Below are the code and all the weights of a small trained network. Each question names an input and a target symbol and asks about switching units off, where a switched-off unit gives its printed mean instead of its output.

import numpy as np


def w(rows, s, z=0):
    codes = np.array(rows[::2]) - 128.0
    scale = np.full(codes.shape[1], s)
    scale[-1] = z or s
    return codes * scale


def norm(h):
    return h / np.sqrt((h * h).mean(-1, keepdims=True) + 1e-5)


def f(y):
    return y / 2 * (1 + np.tanh(0.7978845608 * (y + 0.044715 * y**3)))


def softmax(a):
    e = np.exp(a - a.max(-1, keepdims=True))
    return e / e.sum(-1, keepdims=True)


def log_softmax(a):
    a = a - a.max(-1, keepdims=True)
    return a - np.log(np.exp(a).sum(-1, keepdims=True))


def net(x, mask):
    ids = ['αβγδζτ'.index(c) for c in x.split()]
    T = len(ids)
    res = E[ids] + P[:T]
    u = 0
    for l in range(2):
        r = norm(res)
        for j in range(3):
            rows = slice(2 * j, 2 * j + 2)
            q, k, v = (r @ M[l][rows].T for M in (Q, K, V))
            z = softmax(np.where(np.tri(T) > 0, q @ k.T / 2**0.5, -1e9)) @ v
            o = O[l][rows]
            res = res + np.where(mask[u + j], z, o[:, -1]) @ o[:, :-1]
        u += 3
        y = f(norm(res) @ A[l][:, :-1].T + A[l][:, -1])
        res = res + np.where(mask[u : u + 4], y, B[l][:, -1]) @ B[l][:, :-1]
        u += 4
    return log_softmax(norm(res)[-1] @ U[:, :-1].T + U[:, -1])


Q, K, V, O, A, B = {}, {}, {}, {}, {}, {}
E = w([
[149,114,114,100,208,131,70,105,129],'α',
[142,205,65,119,148,39,103,135,202],'β',
[102,110,70,109,137,50,61,163,248],'γ',
[170,177,133,123,216,122,69,100,108],'δ',
[92,107,123,155,181,71,109,79,122],'ζ',
[112,99,171,176,48,128,93,104,145],'τ',
],0.016)
P = w([
[139,114,190,2,126,193,200,168,233],'0',
[203,87,56,111,157,253,52,129,112],'1',
[98,134,72,209,223,165,64,188,180],'2',
[138,149,186,81,184,168,115,82,197],'3',
[107,59,216,67,158,105,97,160,34],'4',
[138,143,182,117,190,50,101,89,111],'5',
[187,190,155,136,130,75,75,60,68],'6',
[179,164,224,113,102,108,102,71,81],'7',
[193,186,216,153,100,44,102,107,130],'8',
[193,98,245,126,98,22,109,131,24],'9',
[161,143,173,181,83,4,99,138,23],'10',
[160,130,238,244,87,51,124,132,36],'11',
],0.0091)
Q[0] = w([
[86,142,142,181,59,103,192,142,210],'0.h0',
[128,185,153,69,91,125,152,255,127],'0.h0',
[141,81,136,46,92,44,128,162,34],'0.h1',
[190,180,127,30,103,133,108,145,138],'0.h1',
[69,112,208,82,91,30,125,186,76],'0.h2',
[150,173,120,171,209,60,71,109,138],'0.h2',
],0.0072)
K[0] = w([
[108,160,120,66,116,66,117,196,160],'0.h0',
[255,126,59,105,141,139,51,144,149],'0.h0',
[165,166,62,120,57,103,22,102,21],'0.h1',
[66,115,148,127,112,147,164,90,74],'0.h1',
[157,147,111,162,77,131,64,146,63],'0.h2',
[146,141,172,159,100,107,87,137,147],'0.h2',
],0.0094)
V[0] = w([
[196,48,94,183,251,84,108,48,93],'0.h0',
[103,208,230,125,162,128,237,178,72],'0.h0',
[136,199,148,247,86,95,128,84,86],'0.h1',
[40,149,29,129,171,35,168,181,57],'0.h1',
[53,17,143,190,68,159,123,133,253],'0.h2',
[97,182,41,111,244,102,102,166,155],'0.h2',
],0.0065)
O[0] = w([
[163,85,96,123,247,119,219,183,150,254],'0.h0',
[132,109,112,127,51,117,128,174,216,45],'0.h0',
[168,91,144,150,166,132,78,60,118,68],'0.h1',
[239,128,149,169,62,158,160,177,135,101],'0.h1',
[146,196,146,101,174,186,94,115,111,167],'0.h2',
[170,54,75,93,151,103,127,209,2,171],'0.h2',
],0.009,0.0074)
A[0] = w([
[148,82,218,152,65,157,37,78,86,69],'0.n0',
[80,106,125,175,183,63,85,92,31,230],'0.n1',
[97,95,144,111,51,221,65,139,229,46],'0.n2',
[206,1,86,47,33,198,144,207,229,254],'0.n3',
],0.0068,0.0032)
B[0] = w([
[144,188,41,121,178,153,2,126,115,139],'0.n0',
[130,157,208,110,134,45,140,133,88,254],'0.n1',
[157,9,128,177,222,86,118,178,167,126],'0.n2',
[65,35,79,114,207,121,150,166,212,142],'0.n3',
],0.0087,0.0092)
Q[1] = w([
[95,36,145,124,107,142,139,117,55],'1.h0',
[187,82,196,82,254,69,59,135,114],'1.h0',
[140,131,138,155,107,229,186,117,57],'1.h1',
[129,124,90,132,58,168,185,137,165],'1.h1',
[101,178,140,74,174,173,89,176,106],'1.h2',
[216,83,139,115,135,48,138,199,111],'1.h2',
],0.01)
K[1] = w([
[32,158,140,174,210,113,155,88,136],'1.h0',
[99,197,106,231,64,27,155,45,80],'1.h0',
[71,29,43,74,123,83,127,177,189],'1.h1',
[168,70,80,125,138,181,166,168,140],'1.h1',
[178,142,115,77,62,87,175,175,121],'1.h2',
[171,170,132,141,125,29,113,2,148],'1.h2',
],0.0096)
V[1] = w([
[173,155,211,79,99,181,215,193,171],'1.h0',
[89,210,243,104,102,101,102,182,61],'1.h0',
[105,120,134,170,231,99,102,100,59],'1.h1',
[83,3,70,109,58,133,200,178,99],'1.h1',
[210,127,151,224,149,104,125,9,216],'1.h2',
[101,203,111,132,38,130,187,213,157],'1.h2',
],0.007)
O[1] = w([
[106,197,19,51,190,110,194,161,107,70],'1.h0',
[142,153,191,74,97,186,255,45,126,205],'1.h0',
[146,110,185,158,71,215,30,60,168,254],'1.h1',
[64,141,111,122,53,110,135,101,242,15],'1.h1',
[114,147,136,135,210,178,120,75,163,62],'1.h2',
[96,59,44,141,177,174,130,114,122,77],'1.h2',
],0.008,0.0099)
A[1] = w([
[183,103,138,183,91,142,62,52,212,206],'1.n0',
[154,137,193,184,94,166,99,111,185,33],'1.n1',
[125,144,134,178,135,214,211,154,60,3],'1.n2',
[36,2,37,157,127,83,163,164,251,221],'1.n3',
],0.0082,0.004)
B[1] = w([
[212,64,190,90,204,100,153,169,134,240],'1.n0',
[180,131,108,83,179,135,116,165,95,182],'1.n1',
[151,203,185,230,156,210,160,202,10,111],'1.n2',
[163,229,75,87,228,162,222,183,59,254],'1.n3',
],0.011,0.0038)
U = w([
[44,183,164,89,83,164,188,125,151,44],'α',
[148,53,104,139,136,154,51,198,81,166],'β',
[117,200,124,138,85,232,161,136,63,1],'γ',
[92,96,198,183,56,40,169,123,200,163],'δ',
[180,148,31,102,249,225,198,202,91,188],'ζ',
[3,179,94,99,236,189,58,44,214,137],'τ',
],0.0062,0.0046)

Each question gives the input, a string of symbols that net reads in full, and the target symbol t.
The units are the heads (2 rows each of Q, K, V and O) and the neurons (one row each of A and B). Each row of codes is followed by its name. A weight is (code - 128) times the scale printed after its matrix; where a second scale follows, it is the last column's (O, A, B and U).
mask holds one flag per unit, layer by layer, with each layer's heads first. A switched-off unit (its flag False) gives its mean, the last column of its rows in O or B, instead of its output. The means were averaged over made-up inputs and are rounded, as every weight is.
A unit's drop is (log p(t) with every unit on - log p(t) with that unit switched off) / (log p(t) with every unit on - log p(t) with every unit switched off).
The circuit of an input: a set's keep is (log p(t) with only the set's units on - log p(t) with every unit switched off) / (log p(t) with every unit on - log p(t) with every unit switched off). Starting from the 12 units with the biggest drops (on a tie, the unit counted first), units are removed one at a time, each time the one whose removal leaves the highest keep (on an exact tie, the one counted first), for as long as the keep stays at least 0.8.
units of the circuit, in order: the units of the circuit, biggest drop first
k most important neurons: the k neurons with the biggest drops, biggest first
top k neurons in layer l: the k neurons of layer l with the biggest drops, biggest first
heads that matter: for each layer, one digit per head in row order, 1 if its drop is at least 0.15 and else 0, layers parted by /
input ζ β β, target β: units of the circuit, in order	(1.n3; 1.h0)
input ζ τ ζ β α, target τ: units of the circuit, in order	(0.h1; 0.h2)
input δ α β β, target β: most important neuron	(0.n3)
input β δ β τ, target β: units of the circuit, in order	(0.n0; 0.h0; 0.h2; 1.h2)
input γ δ ζ γ, target β: units of the circuit, in order	(0.h2; 1.n3; 1.h0)
input τ α α γ, target τ: heads that matter	011 / 000
input ζ β ζ δ δ ζ δ β β γ, target ζ: units of the circuit, in order	(1.n3; 0.h2; 0.n3)
input τ ζ ζ τ, target τ: heads that matter	011 / 001
input ζ ζ ζ ζ, target δ: units of the circuit, in order	(1.h1; 1.n3; 0.h1; 0.h0)
input τ γ δ, target τ: units of the circuit, in order	(0.h2; 0.h1)
input γ α γ γ ζ ζ β α α δ α, target δ: units of the circuit, in order	(0.h2; 1.n3; 1.h1)
input γ ζ τ, target γ: heads that matter	111 / 100
input ζ ζ γ δ α β γ ζ β β, target δ: top 2 neurons in layer 0	(0.n0; 0.n1)
input ζ ζ ζ, target δ: top 3 neurons in layer 0	(0.n3; 0.n1; 0.n0)
input γ ζ γ, target β: heads that matter	101 / 001
input τ δ ζ, target τ: units of the circuit, in order	(0.h2)
input ζ γ ζ τ, target ζ: heads that matter	110 / 010
input ζ ζ ζ ζ α ζ ζ ζ ζ β ζ γ, target ζ: 2 most important neurons	(0.n3; 1.n3)
input ζ δ ζ, target β: heads that matter	101 / 000
input α τ ζ β, target α: heads that matter	110 / 110
input α γ δ τ, target α: heads that matter	010 / 100
input α α γ β ζ ζ β γ ζ α δ α, target δ: heads that matter	001 / 010
input δ β γ ζ γ γ ζ β β α δ δ, target δ: top 3 neurons in layer 1	(1.n3; 1.n1; 1.n0)
input ζ β δ τ, target ζ: heads that matter	110 / 000
input β δ γ δ γ γ, target δ: top 2 neurons in layer 0	(0.n1; 0.n0)
input δ ζ τ, target δ: 2 most important neurons	(1.n3; 0.n0)
